Moves between states:
Nuv $ Feg
Nuv @ Zer
Nuv % Bip
Nuv § Rel
Nuv + Dup
Nuv & Bel
Meb $ Dev
Meb @ Vir
Meb % Mem
Meb § Gov
Meb + Pes
Meb & Sur
Nek $ Nof
Nek @ Zad
Nek % Sel
Nek § Nim
Nek + Rem
Nek & Zek
Mim $ Rok
Mim @ Bom
Mim % Gep
Mim § Gab
Mim + Veb
Mim & Kar
Zad $ Tig
Zad @ Rem
Zad % Sef
Zad § Nem
Zad + Des
Zad & Nek
Dar $ Lur
Dar @ Gep
Dar % Rok
Dar § Kad
Dar + Ruk
Dar & Bon
Luz $ Sop
Luz @ Tuk
Luz % Gis
Luz § Zab
Luz + Puf
Luz & Rud
Fus $ Sur
Fus @ Zan
Fus % Zud
Fus § Mun
Fus + Kan
Fus & Sot
Gez $ Gov
Gez @ Sur
Gez % Fol
Gez § Mem
Gez + Meb
Gez & Mun
Gab $ Fab
Gab @ Gan
Gab % Mib
Gab § Gen
Gab + Rok
Gab & Ruk
Rok $ Vep
Rok @ Mep
Rok % Gen
Rok § Fab
Rok + Kad
Rok & Gan
Rud $ Sav
Rud @ Luz
Rud % Reb
Rud § Zep
Rud + Tuk
Rud & Ner
Kur $ Tar
Kur @ Gov
Kur % Les
Kur § Fiz
Kur + Tuv
Kur & Mem
Puf $ Nuv
Puf @ Fel
Puf % Zab
Puf § Sop
Puf + Reb
Puf & Tuk
Mek $ Kuf
Mek @ Lod
Mek % Vaf
Mek § Fov
Mek + Nis
Mek & Kat
Sef $ Nis
Sef @ Nim
Sef % Giz
Sef § Mek
Sef + Nem
Sef & Sel
Tuk $ Bel
Tuk @ Puf
Tuk % Zep
Tuk § Sav
Tuk + Fel
Tuk & Luz
Mit $ Peb
Mit @ Lin
Mit % Seb
Mit § Nak
Mit + Bip
Mit & Dup
Fov $ Fel
Fov @ Lig
Fov % Rud
Fov § Tuk
Fov + Kuf
Fov & Ruf
Vod $ Sef
Vod @ Gof
Vod % Rem
Vod § Ped
Vod + Zek
Vod & Kav
Rem $ Giz
Rem @ Des
Rem % Nim
Rem § Nof
Rem + Ped
Rem & Zad
Git $ Vod
Git @ Ran
Git % Mup
Git § Pel
Git + Teg
Git & Led
Nim $ Faf
Nim @ Nem
Nim % Kat
Nim § Lod
Nim + Nof
Nim & Sef
Bug $ Dob
Bug @ Ger
Bug % Git
Bug § Teg
Bug + Zak
Bug & Rog
Giz $ Fov
Giz @ Kat
Giz % Faf
Giz § Vaf
Giz + Mek
Giz & Tig
Reb $ Dup
Reb @ Gis
Reb % Sop
Reb § Nuv
Reb + Zep
Reb & Fel
Tar $ Teg
Tar @ Rog
Tar % Buz
Tar § Git
Tar + Bug
Tar & Lup
Mep $ Gib
Mep @ Kad
Mep % Mir
Mep § Geb
Mep + Mib
Mep & Rok
Gid $ Led
Gid @ Fiz
Gid % Bug
Gid § Zak
Gid + Lup
Gid & Les
Ran $ Gof
Ran @ Teg
Ran % Sev
Ran § Kav
Ran + Kib
Ran & Git
Mup $ Rem
Mup @ Sev
Mup % Gof
Mup § Nek
Mup + Pel
Mup & Dob
Pes $ Les
Pes @ Fol
Pes % Gov
Pes § Dev
Pes + Lol
Pes & Vir
Gis $ Mit
Gis @ Zep
Gis % Bel
Gis § Zer
Gis + Zab
Gis & Reb
Fab $ Rin
Fab @ Geb
Fab % Mos
Fab § Pog
Fab + Vep
Fab & Mir
Ped $ Mek
Ped @ Sel
Ped % Nof
Ped § Giz
Ped + Sef
Ped & Des
Sev $ Des
Sev @ Pel
Sev % Zek
Sev § Zad
Sev + Kav
Sev & Mup
Zat $ Kan
Zat @ Mos
Zat % Rin
Zat § Fus
Zat + Biv
Zat & Gib
Lag $ Pap
Lag @ Rin
Lag % Kan
Lag § Zik
Lag + Sot
Lag & Pog
Lup $ Ran
Lup @ Tar
Lup % Zak
Lup § Led
Lup + Rog
Lup & Fiz
Bon $ Mib
Bon @ Dar
Bon % Gan
Bon § Mep
Bon + Gep
Bon & Veb
Gep $ Gen
Gep @ Ruk
Gep % Mep
Gep § Mib
Gep + Gab
Gep & Dar
Pel $ Ped
Pel @ Kav
Pel % Nek
Pel § Rem
Pel + Vod
Pel & Sev
Sav $ Zos
Sav @ Sop
Sav % Dup
Sav § Lin
Sav + Bel
Sav & Zab
Fel $ Zer
Fel @ Reb
Fel % Sav
Fel § Bel
Fel + Gis
Fel & Puf
Lur $ Biv
Lur @ Gen
Lur % Vep
Lur § Zat
Lur + Mir
Lur & Mib
Mir $ Lag
Mir @ Fab
Mir % Zat
Mir § Biv
Mir + Geb
Mir & Gen
Zik $ Fol
Zik @ Zud
Zik % Sur
Zik § Vir
Zik + Pap
Zik & Fef
Vaf $ Tuk
Vaf @ Ruf
Vaf % Pil
Vaf § Rud
Vaf + Fov
Vaf & Bet
Biv $ Zik
Biv @ Pog
Biv % Fus
Biv § Kan
Biv + Lag
Biv & Mos
Fef $ Pes
Fef @ Zik
Fef % Gez
Fef § Meb
Fef + Zud
Fef & Kan
Ruk $ Mir
Ruk @ Gab
Ruk % Kad
Ruk § Lur
Ruk + Gan
Ruk & Gep
Mun $ Kur
Mun @ Gez
Mun % Pes
Mun § Lol
Mun + Sur
Mun & Pap
Nof $ Vaf
Nof @ Tig
Nof % Lod
Nof § Faf
Nof + Giz
Nof & Nem
Gov $ Rog
Gov @ Tuv
Gov % Gid
Gov § Lup
Gov + Dev
Gov & Kur
Dev $ Ger
Dev @ Dop
Dev % Lup
Dev § Rog
Dev + Les
Dev & Tuv
Ruf $ Puf
Ruf @ Fov
Ruf % Ner
Ruf § Luz
Ruf + Lig
Ruf & Vaf
Vep $ Fus
Vep @ Gib
Vep % Pog
Vep § Rin
Vep + Zat
Vep & Geb
Rel $ Vef
Rel @ Seb
Rel % Peb
Rel § Kek
Rel + Feg
Rel & Zos
Pog $ Zud
Pog @ Lag
Pog % Zan
Pog § Fef
Pog + Rin
Pog & Biv
Des $ Kat
Des @ Ped
Des % Nem
Des § Tig
Des + Sel
Des & Rem
Mos $ Fef
Mos @ Biv
Mos % Sot
Mos § Zan
Mos + Pog
Mos & Zat
Zek $ Nem
Zek @ Nek
Zek % Ped
Zek § Sef
Zek + Zad
Zek & Gof
Kar $ Gan
Kar @ Mim
Kar % Dar
Kar § Ruk
Kar + Bom
Kar & Vef
Tig $ Ruf
Tig @ Giz
Tig % Nis
Tig § Bet
Tig + Kat
Tig & Nof
Mem $ Lup
Mem @ Kur
Mem % Dop
Mem § Gid
Mem + Gov
Mem & Lol
Nis $ Ner
Nis @ Faf
Nis % Fov
Nis § Kuf
Nis + Bet
Nis & Lod
Zud $ Lol
Zud @ Pap
Zud % Meb
Zud § Pes
Zud + Mun
Zud & Zik
Kat $ Lig
Kat @ Mek
Kat % Bet
Kat § Ruf
Kat + Lod
Kat & Giz
Geb $ Sot
Geb @ Vep
Geb % Biv
Geb § Lag
Geb + Gib
Geb & Fab
Zer $ Nak
Zer @ Dup
Zer % Zos
Zer § Seb
Zer + Mit
Zer & Nuv
Vir $ Dop
Vir @ Pes
Vir % Kur
Vir § Tuv
Vir + Fol
Vir & Meb
Kag $ Veb
Kag @ Peb
Kag % Vef
Kag § Mim
Kag + Luf
Kag & Nak
Lin $ Luf
Lin @ Bip
Lin % Feg
Lin § Kag
Lin + Zos
Lin & Mit
Nem $ Bet
Nem @ Nof
Nem % Mek
Nem § Nis
Nem + Tig
Nem & Nim
Sop $ Rel
Sop @ Bel
Sop % Mit
Sop § Bip
Sop + Nuv
Sop & Sav
Gib $ Zan
Gib @ Zat
Gib % Lag
Gib § Sot
Gib + Mos
Gib & Vep
Zab $ Bip
Zab @ Sav
Zab % Zer
Zab § Mit
Zab + Sop
Zab & Zep
Vef $ Gab
Vef @ Kar
Vef % Bon
Vef § Gep
Vef + Mim
Vef & Lun
Bip $ Kek
Bip @ Zos
Bip % Nak
Bip § Peb
Bip + Rel
Bip & Lin
Teg $ Zek
Teg @ Kib
Teg % Pel
Teg § Vod
Teg + Dob
Teg & Ran
Ger $ Mup
Ger @ Zak
Ger % Ran
Ger § Kib
Ger + Buz
Ger & Bug
Sur $ Tuv
Sur @ Meb
Sur % Lol
Sur § Kur
Sur + Vir
Sur & Gez
Dob $ Zad
Dob @ Mup
Dob % Vod
Dob § Zek
Dob + Sev
Dob & Kib
Sel $ Lod
Sel @ Sef
Sel % Tig
Sel § Kat
Sel + Nim
Sel & Ped
Feg $ Mim
Feg @ Nak
Feg % Kek
Feg § Vef
Feg + Kag
Feg & Seb
Rog $ Kib
Rog @ Bug
Rog % Led
Rog § Ran
Rog + Ger
Rog & Tar
Peb $ Bon
Peb @ Luf
Peb % Kar
Peb § Bom
Peb + Kek
Peb & Kag
Dop $ Zak
Dop @ Les
Dop % Tar
Dop § Bug
Dop + Gid
Dop & Dev
Led $ Kav
Led @ Git
Led % Dob
Led § Sev
Led + Ran
Led & Buz
Pap $ Mem
Pap @ Mun
Pap % Vir
Pap § Fol
Pap + Gez
Pap & Zud
Fiz $ Git
Fiz @ Lup
Fiz % Ger
Fiz § Buz
Fiz + Tar
Fiz & Gid
Bet $ Luz
Bet @ Vaf
Bet % Kuf
Bet § Ner
Bet + Ruf
Bet & Faf
Lod $ Pil
Lod @ Nis
Lod % Ruf
Lod § Lig
Lod + Faf
Lod & Mek
Seb $ Kar
Seb @ Feg
Seb % Luf
Seb § Lun
Seb + Nak
Seb & Rel
Kuf $ Gis
Kuf @ Pil
Kuf % Tuk
Kuf § Fel
Kuf + Ner
Kuf & Lig
Nak $ Bom
Nak @ Kag
Nak % Lun
Nak § Kar
Nak + Peb
Nak & Feg
Luf $ Dar
Luf @ Kek
Luf % Mim
Luf § Veb
Luf + Lun
Luf & Peb
Kib $ Nek
Kib @ Dob
Kib % Kav
Kib § Gof
Kib + Mup
Kib & Teg
Zan $ Meb
Zan @ Kan
Zan % Pap
Zan § Gez
Zan + Fef
Zan & Fus
Rin $ Mun
Rin @ Sot
Rin % Fef
Rin § Zud
Rin + Fus
Rin & Lag
Kek $ Gep
Kek @ Lun
Kek % Bom
Kek § Bon
Kek + Vef
Kek & Luf
Bom $ Mep
Bom @ Veb
Bom % Ruk
Bom § Gan
Bom + Bon
Bom & Mim
Faf $ Rud
Faf @ Bet
Faf % Lig
Faf § Pil
Faf + Vaf
Faf & Nis
Fol $ Gid
Fol @ Lol
Fol % Tuv
Fol § Dop
Fol + Mem
Fol & Pes
Pil $ Zep
Pil @ Ner
Pil % Puf
Pil § Reb
Pil + Rud
Pil & Kuf
Kan $ Vir
Kan @ Fef
Kan % Mun
Kan § Sur
Kan + Zik
Kan & Zan
Kad $ Zat
Kad @ Mib
Kad % Fab
Kad § Vep
Kad + Lur
Kad & Mep
Ner $ Zab
Ner @ Rud
Ner % Fel
Ner § Gis
Ner + Luz
Ner & Pil
Zep $ Lin
Zep @ Zab
Zep % Nuv
Zep § Dup
Zep + Sav
Zep & Gis
Mib $ Mos
Mib @ Lur
Mib % Geb
Mib § Gib
Mib + Gen
Mib & Kad
Buz $ Pel
Buz @ Led
Buz % Kib
Buz § Mup
Buz + Git
Buz & Zak
Zos $ Lun
Zos @ Rel
Zos % Kag
Zos § Luf
Zos + Seb
Zos & Bip
Lig $ Reb
Lig @ Kuf
Lig % Luz
Lig § Puf
Lig + Pil
Lig & Fov
Les $ Buz
Les @ Gid
Les % Rog
Les § Ger
Les + Fiz
Les & Dop
Veb $ Kad
Veb @ Bon
Veb % Gab
Veb § Rok
Veb + Dar
Veb & Bom
Kav $ Sel
Kav @ Vod
Kav % Zad
Kav § Des
Kav + Gof
Kav & Pel
Gan $ Geb
Gan @ Rok
Gan % Lur
Gan § Mir
Gan + Mep
Gan & Gab
Gen $ Pog
Gen @ Mir
Gen % Gib
Gen § Mos
Gen + Fab
Gen & Lur
Zak $ Sev
Zak @ Buz
Zak % Teg
Zak § Dob
Zak + Led
Zak & Ger
Tuv $ Bug
Tuv @ Dev
Tuv % Fiz
Tuv § Tar
Tuv + Dop
Tuv & Gov
Lol $ Fiz
Lol @ Mem
Lol % Dev
Lol § Les
Lol + Kur
Lol & Fol
Sot $ Gez
Sot @ Fus
Sot % Zik
Sot § Pap
Sot + Zan
Sot & Rin
Gof $ Nim
Gof @ Zek
Gof % Des
Gof § Sel
Gof + Nek
Gof & Vod
Dup $ Kag
Dup @ Mit
Dup % Rel
Dup § Feg
Dup + Lin
Dup & Zer
Lun $ Ruk
Lun @ Vef
Lun % Veb
Lun § Dar
Lun + Kar
Lun & Kek
Bel $ Seb
Bel @ Nuv
Bel % Lin
Bel § Zos
Bel + Zer
Bel & Sop

The rows follow the links: the fewer symbols apart two states are, the more alike their rows tend to be.

Named rows; a name shown again gets a slightly different row:
Luf -> -11 101 -176 -127 -162 -55 70 47 -243 194 -103 -101 126 -1 -40 -43 137 -96 -344 114 63 102 -49 -162 -96 38 -25 30 31 85 14 55 11 -57 -41 -80 -22 -42 2 11 5 -4 -122 85 -87 -65 -43 -249 45 92 -147 192 73 -84 -56 -126 8 -237 -4 -146 -39 92 166 -68 276
Bom -> -76 241 -37 -4 -99 33 -96 171 -217 204 -121 -90 173 -62 -25 -194 -97 -23 -177 154 -34 64 159 -35 -136 27 152 77 132 -126 -130 -52 -73 -81 -79 73 -8 47 64 -193 -177 -141 -189 45 -103 -88 25 -128 -88 33 28 162 -34 -133 -61 116 13 -63 67 -63 -112 69 174 6 224
Zik -> -112 -236 103 155 26 -7 -205 16 -88 -226 192 -82 28 -163 224 103 -121 -20 189 -132 58 106 201 -92 55 -18 97 -267 -202 50 47 164 27 -131 53 67 12 -154 -48 -193 -1 -35 36 -127 127 -86 11 46 42 24 4 -19 66 -37 -40 -85 -36 49 136 106 -43 48 170 32 107
Fef -> -112 -193 123 190 36 14 -211 26 -77 -222 164 -66 17 -175 231 74 -163 -15 203 -147 55 138 185 -85 68 -6 139 -258 -183 20 46 144 29 -131 60 116 9 -117 -22 -230 -21 -25 15 -139 112 -92 31 52 32 21 38 -31 60 -49 -36 -53 -13 90 145 111 -53 52 163 31 103
Rog -> 63 -114 109 99 -26 -86 -126 -64 129 -252 213 50 -99 -76 130 237 77 98 266 -209 92 -21 -60 69 126 83 -8 -245 -141 55 37 57 -41 -35 25 -79 59 -183 -67 -14 -37 65 188 31 207 -64 -104 160 17 49 -69 -136 -54 88 40 52 -84 146 -32 68 85 -16 -101 109 -197
Dob -> 51 -109 133 -37 160 -108 87 -48 321 -29 39 101 -65 166 -14 -39 57 -42 -1 -29 -128 -218 28 104 12 -93 -45 193 66 -41 -101 -105 -46 141 41 -24 89 17 -111 43 -11 -55 219 -139 61 139 71 228 54 -185 153 -96 66 192 116 57 -16 129 -54 83 153 5 -199 25 -232
Zos -> -61 -65 -155 -42 29 200 114 -61 -226 68 -141 -39 -18 -66 -110 -26 -141 -9 10 79 43 189 -65 -81 14 -62 -51 -35 -45 52 190 72 140 -28 3 100 -182 202 112 161 214 77 -238 52 -188 22 31 -171 -41 96 -47 75 -35 -193 -82 -150 100 -152 35 -68 -193 -89 111 -148 173
Rok -> -232 -44 -78 49 -95 119 -132 11 -226 -19 -17 -98 59 -127 97 32 -100 31 221 27 142 131 161 -106 -17 -47 111 -255 -87 -6 130 110 -11 -131 -26 76 -167 -3 160 -83 84 -69 -86 57 -6 -164 -35 -111 -15 -1 12 47 -64 -210 -134 27 17 -57 180 19 -190 -17 231 -108 213
Dar -> -145 164 -31 75 -66 140 -137 141 -220 106 -88 -83 117 -121 25 -158 -203 4 64 117 26 102 200 -25 -80 -10 153 -44 68 -139 -48 -18 -48 -116 -66 143 -84 68 150 -190 -107 -122 -190 28 -108 -102 20 -93 -121 30 75 92 -92 -201 -102 127 42 -25 137 -6 -183 21 205 -16 194
Zan -> -144 -85 131 230 22 56 -225 69 -67 -164 94 -48 51 -190 215 14 -229 -12 187 -112 13 139 206 -52 40 27 199 -216 -100 -36 23 74 22 -103 79 171 39 -22 -9 -291 -80 -78 -54 -149 74 -83 68 39 8 4 48 -33 29 -23 -21 -15 8 119 177 122 -96 53 98 25 61
Gib -> -215 94 26 25 -161 -154 -92 62 -12 126 -43 -69 148 35 239 -42 73 -120 -155 49 4 -17 178 -191 -87 12 206 -23 91 26 -78 -3 -95 -13 12 24 152 -89 -60 -312 -88 -206 66 -94 87 -114 94 -105 154 -199 34 93 157 82 -7 -4 17 -38 182 30 -5 212 65 -112 119
Pes -> -73 -133 93 8 -24 -200 -66 34 133 -99 162 -80 123 123 187 -30 176 -142 -55 5 7 -132 221 -84 -32 -42 14 -29 -31 68 -145 14 -46 10 12 -76 113 -266 -62 -142 -72 -130 208 -232 120 -42 -1 83 111 -204 111 -23 208 156 30 -32 -53 5 70 160 239 128 109 82 -22
Rem -> 249 -63 24 71 84 44 80 -108 110 -180 66 108 -184 -15 -95 134 -13 84 59 -148 22 81 -295 107 157 114 -149 -31 -92 64 82 5 164 82 57 -34 57 51 -50 201 43 250 -34 23 -28 129 -16 60 -30 193 -130 -132 -64 96 61 -106 23 78 -147 26 74 -109 -237 106 -218
Veb -> -102 224 -37 45 -74 84 -108 169 -218 183 -119 -99 160 -93 -7 -198 -136 -11 -94 144 -16 66 194 -18 -127 18 149 56 127 -137 -99 -48 -76 -108 -53 106 -27 56 103 -192 -153 -121 -181 36 -114 -89 34 -121 -95 25 61 136 -54 -147 -70 118 21 -61 85 -44 -125 49 187 17 216
Reb -> 138 147 -121 -213 -51 -59 132 -21 -99 229 -126 58 -51 -3 -187 64 105 36 -277 27 -53 -42 -218 29 -94 -9 -91 182 84 14 28 -16 -109 8 -61 -131 -10 56 -135 159 7 49 5 252 9 -3 -74 -78 -21 128 -154 168 -80 -56 42 14 -49 -80 -177 -300 -115 23 -86 -92 65
Faf -> 134 64 -59 -102 139 150 182 -11 92 64 -119 66 -69 128 -276 -157 -32 57 47 118 -90 -112 -86 185 -17 -62 -150 222 104 -118 -40 -155 50 100 -50 26 -123 186 127 253 43 64 -64 43 -186 147 -4 92 -149 9 119 -60 -107 -33 4 97 38 11 -139 5 44 -170 -105 52 -149
Zep -> 107 142 -69 -201 8 -27 131 10 -94 267 -168 49 -10 -9 -211 -32 30 26 -284 55 -123 -68 -140 62 -124 -54 -55 271 146 -58 -16 -36 -136 -4 -68 -63 -35 113 -126 95 -17 -16 -43 217 -20 27 -25 -51 -50 91 -52 175 -79 -78 49 69 -50 -58 -159 -305 -136 13 -62 -93 114
Mos -> -191 118 79 103 -103 -94 -141 89 14 105 -38 -62 137 -13 241 -73 -29 -83 -117 41 -25 -10 223 -146 -60 31 253 -12 106 -20 -89 -41 -73 -16 36 81 154 -29 -50 -361 -155 -176 23 -123 45 -80 132 -71 124 -177 56 55 141 71 12 24 40 32 198 55 -41 193 34 -78 78
Kat -> 221 -17 0 -184 150 -16 160 2 92 48 -18 69 -38 119 -275 -86 89 2 -136 59 -135 -200 -84 184 -81 -97 -210 304 59 -84 -127 -94 -45 54 -65 -114 -46 -10 -68 226 -11 53 64 53 -43 131 -59 147 -122 49 64 18 -51 34 63 108 -63 -12 -253 -100 130 -88 -74 116 -88
Mim -> -55 241 -59 -29 -106 11 -63 160 -222 227 -124 -100 184 -42 -29 -193 -39 -48 -250 160 -48 55 139 -53 -157 37 114 107 131 -100 -148 -39 -80 -90 -72 41 -1 3 58 -191 -160 -124 -162 37 -101 -87 3 -149 -47 26 6 183 8 -113 -57 83 12 -96 40 -89 -85 98 180 -1 223
Lun -> -16 180 -138 -104 -168 -55 32 99 -231 227 -118 -115 150 -19 -25 -103 100 -84 -369 140 21 50 34 -122 -136 46 33 85 102 22 -69 16 -44 -54 -75 -59 31 -50 -3 -92 -71 -69 -138 80 -76 -75 -5 -239 14 50 -97 210 65 -86 -51 -41 -7 -184 7 -137 -27 116 177 -26 256
Gov -> -45 83 135 175 -26 -46 -107 86 212 -91 57 -15 68 96 157 -108 39 -41 89 16 -13 -85 168 14 21 95 125 -27 70 -65 -187 -118 5 90 47 48 167 -72 72 -199 -175 -93 63 -215 10 10 73 107 50 -180 147 -149 80 188 0 87 27 109 122 270 207 66 -67 146 -193
Tig -> 264 -40 -1 -195 128 -99 160 -8 69 18 47 62 -48 86 -248 -14 137 3 -182 11 -107 -179 -132 161 -64 -66 -227 243 8 -18 -104 -37 -67 15 -64 -161 -13 -77 -129 224 -15 76 93 75 24 104 -93 145 -93 103 -24 45 -30 44 78 34 -106 1 -285 -141 143 -67 -51 129 -62
Lin -> -51 -45 -98 -23 98 229 83 -22 -199 88 -172 -17 -25 -66 -142 -83 -231 -1 46 82 -28 138 -24 -8 -12 -84 -40 43 -2 -25 153 43 105 -19 -16 145 -204 272 113 136 172 52 -237 62 -210 67 54 -122 -86 90 19 68 -68 -189 -70 -84 87 -67 31 -79 -222 -109 87 -153 151

Each walk starts at a row. The symbols on each line, taken left to right, move it on to the next state.
Each answer is a row, close to the row of the state it stands for.
new walk
-72 20 110 91 -38 -133 -73 68 198 -65 85 -37 96 137 171 -125 111 -93 -5 45 -6 -117 210 -25 -16 40 93 12 52 -18 -185 -85 -5 73 25 -1 169 -152 16 -192 -155 -143 133 -233 51 -14 61 82 77 -230 150 -100 158 196 24 67 13 58 107 230 234 97 -1 127 -123
% + & $ % § $: 278 -94 -8 -140 84 -92 118 -61 32 -74 104 73 -105 6 -194 104 151 31 -138 -96 -41 -81 -233 135 18 2 -237 111 -68 48 -27 24 0 11 -30 -166 12 -122 -161 228 14 163 93 95 81 58 -114 117 -43 181 -128 15 -25 67 91 -46 -98 -22 -286 -136 118 -59 -98 131 -77
% & % +: 109 100 -80 -48 83 192 161 -49 78 58 -138 87 -83 111 -245 -97 -58 84 117 95 -24 -30 -145 159 44 -19 -149 158 85 -91 41 -125 93 92 -34 34 -123 228 192 276 84 106 -118 64 -206 134 5 17 -125 31 50 -97 -136 -67 -31 65 73 -19 -101 21 8 -186 -135 10 -156
new walk
77 150 -59 -177 46 13 122 35 -106 269 -171 60 1 -12 -207 -56 -50 12 -248 86 -152 -62 -112 58 -124 -86 -43 292 148 -96 -24 -53 -121 -11 -66 -10 -50 142 -102 95 -16 -24 -56 183 -52 36 5 -35 -76 76 -20 189 -96 -90 47 71 -37 -37 -157 -280 -167 5 -45 -103 113
% + $ $: -114 197 -33 28 -61 119 -123 169 -217 150 -105 -97 136 -105 -5 -166 -178 16 -13 137 0 80 196 -24 -107 5 173 17 91 -157 -70 -34 -72 -106 -55 133 -68 65 124 -195 -134 -139 -201 35 -100 -89 20 -105 -107 29 87 112 -70 -183 -87 135 46 -34 100 -9 -162 11 196 -8 213
% @ % & & +: -249 -74 -91 -45 -198 -111 -68 -32 -118 43 17 -112 93 -16 210 98 123 -72 7 26 143 39 136 -231 -32 -54 96 -214 -57 140 82 133 -63 -91 -5 -55 -53 -147 10 -126 86 -122 68 3 100 -173 -41 -163 155 -121 -56 83 100 -64 -83 -62 -31 -132 178 -9 -69 132 198 -169 214
new walk
-163 120 -39 80 -52 175 -157 102 -221 70 -76 -84 125 -141 32 -117 -215 37 124 98 26 113 206 -23 -64 -12 165 -90 31 -127 0 7 -45 -122 -49 150 -126 83 161 -162 -69 -108 -184 39 -95 -104 10 -76 -113 15 91 69 -110 -216 -113 115 45 -22 137 11 -182 -12 227 -35 195
@ @ @ @ § +: -224 51 -6 -7 -164 -158 -81 55 -15 126 -24 -81 151 27 250 -14 117 -105 -155 41 30 -29 178 -215 -94 -10 176 -49 73 69 -46 22 -98 -20 27 -16 106 -108 -75 -273 -69 -190 80 -67 105 -134 49 -125 182 -207 10 99 165 52 -12 -18 14 -55 184 11 -11 208 84 -122 151
@ § & $: -91 -301 89 54 5 -124 -121 -13 -31 -215 228 -91 47 -67 218 113 52 -79 88 -129 74 23 172 -119 24 -75 18 -213 -212 121 3 169 2 -119 27 -49 26 -269 -87 -129 34 -58 137 -154 183 -93 -34 65 84 -24 11 -24 131 20 -4 -87 -76 7 85 84 78 68 202 50 104
new walk
60 -13 108 198 -37 -21 -159 -39 148 -266 187 40 -73 -68 138 158 -2 117 311 -177 96 26 -36 86 141 136 51 -250 -103 -9 15 11 6 -19 39 -29 77 -117 9 -71 -75 53 103 -22 153 -62 -58 140 -16 51 -38 -183 -67 92 17 78 -31 172 33 149 79 -34 -122 140 -231
§ @ % § § + %: 174 41 -23 -139 149 65 166 12 106 70 -79 73 -44 150 -284 -148 26 22 -48 113 -127 -168 -74 204 -59 -102 -179 299 99 -115 -112 -125 -19 84 -73 -34 -86 92 43 250 10 42 0 33 -134 152 -11 120 -147 3 114 -14 -70 7 35 109 -24 7 -196 -57 90 -132 -81 85 -109
$ § § §: -60 -66 -161 -50 -8 171 105 -65 -222 57 -133 -57 -7 -47 -82 0 -69 -28 -31 79 65 185 -92 -100 3 -42 -86 -45 -50 88 191 109 142 -39 9 62 -168 179 101 147 208 105 -221 66 -177 28 20 -205 -11 106 -89 83 -13 -186 -82 -173 71 -162 37 -90 -172 -63 121 -128 198
new walk
18 58 135 238 -39 9 -171 14 168 -232 128 31 -45 -45 148 66 -48 112 289 -130 74 41 27 72 147 163 98 -218 -58 -45 -40 -60 40 20 58 36 119 -58 79 -121 -135 47 45 -76 74 -19 -3 101 -23 -14 26 -209 -55 109 11 84 22 179 86 219 96 -30 -139 164 -254
% + § & @ + $: 264 -76 15 27 98 7 93 -104 83 -187 92 77 -167 -29 -100 150 42 80 12 -152 10 64 -314 109 140 117 -169 -18 -108 69 86 12 141 65 36 -72 47 2 -71 204 54 258 2 46 9 99 -46 67 -23 202 -169 -99 -49 86 63 -115 -20 50 -186 -22 85 -98 -195 118 -188
$ § + +: 107 105 -165 -62 -62 129 147 -123 -23 47 -121 62 -131 38 -178 78 72 116 57 17 94 83 -300 47 80 97 -134 -14 19 33 164 -27 106 80 -25 -54 -119 162 119 301 145 205 -106 194 -128 48 -66 -112 -54 119 -168 -53 -136 -73 -38 -40 60 -60 -102 -82 -49 -160 -146 -45 -104
new walk
110 154 -95 -201 -39 -55 142 -11 -93 252 -156 62 -27 -8 -209 13 78 36 -291 52 -75 -64 -198 47 -103 -40 -87 221 122 -23 2 -27 -117 7 -64 -97 -31 76 -127 133 -17 19 -23 249 -13 25 -49 -66 -37 110 -113 185 -83 -63 61 34 -52 -68 -190 -320 -121 16 -69 -92 91
% % % § + % %: -236 -72 -82 37 -129 83 -125 -5 -209 -25 17 -86 56 -107 127 68 -62 7 197 10 158 127 145 -134 4 -61 86 -267 -109 55 137 133 -23 -151 -29 43 -154 -19 134 -76 112 -74 -57 48 21 -173 -70 -125 8 -27 -8 36 -37 -202 -124 -9 9 -84 186 5 -160 -7 251 -136 225
% § $ @ @: -104 -294 102 75 10 -81 -167 -7 -59 -226 227 -75 43 -119 219 124 10 -61 135 -139 69 50 185 -110 28 -44 43 -230 -208 110 20 176 1 -123 39 -11 11 -237 -64 -149 36 -35 104 -137 158 -93 -39 56 71 -10 6 -6 111 7 -10 -84 -63 9 106 102 48 54 201 38 109
new walk
267 -58 -8 -186 107 -103 128 -27 51 -1 47 55 -59 58 -230 30 150 16 -184 -35 -80 -138 -168 161 -49 -43 -231 211 -33 10 -75 -17 -38 14 -58 -173 16 -106 -156 215 -11 102 114 80 59 93 -112 136 -71 134 -63 57 -27 54 77 13 -130 -4 -291 -151 145 -45 -57 132 -68
$ & & + $: 138 136 -152 -149 -117 -21 148 -91 -73 122 -94 51 -98 -1 -168 135 145 62 -165 6 41 24 -304 16 13 56 -128 32 36 63 108 0 -15 28 -47 -157 -42 52 -44 234 82 139 -19 264 -25 6 -95 -121 3 163 -222 86 -102 -52 19 -37 -11 -106 -165 -248 -79 -55 -124 -79 6
& § % @ § % +: -27 206 -114 -80 -151 -43 -10 136 -225 237 -120 -98 163 -22 -21 -128 61 -66 -352 155 -3 44 60 -113 -146 54 63 115 114 -24 -112 -5 -66 -63 -59 -22 23 -45 4 -122 -118 -83 -136 62 -97 -81 -4 -216 -13 42 -59 206 58 -98 -50 8 -4 -153 14 -126 -39 111 177 -16 254
new walk
55 -120 118 -65 131 -129 90 -33 298 -28 77 105 -75 159 -9 -4 107 -41 -5 -45 -134 -247 17 102 -30 -121 -58 175 31 -13 -120 -69 -83 120 25 -63 100 -44 -122 52 -13 -57 241 -114 104 104 47 216 76 -193 139 -101 58 209 120 69 -49 121 -78 62 174 19 -168 24 -207
% & @ & § @ @: 281 -84 7 -4 76 -19 92 -95 68 -155 107 83 -157 -21 -131 143 66 70 -34 -140 22 22 -305 95 104 100 -202 -1 -109 78 55 31 99 30 29 -104 48 -41 -93 217 54 252 34 76 24 84 -89 68 -34 218 -163 -72 -48 70 79 -110 -37 33 -205 -61 93 -72 -188 123 -145
+ @ @ § § % &: 133 128 -160 -122 -112 -1 141 -103 -69 117 -93 53 -119 1 -156 137 130 94 -107 -3 77 46 -323 12 32 84 -139 23 21 81 131 -3 32 22 -41 -131 -54 86 -3 255 91 168 -36 261 -33 9 -113 -128 -4 150 -226 42 -111 -72 3 -58 -1 -96 -153 -192 -72 -71 -138 -79 -21
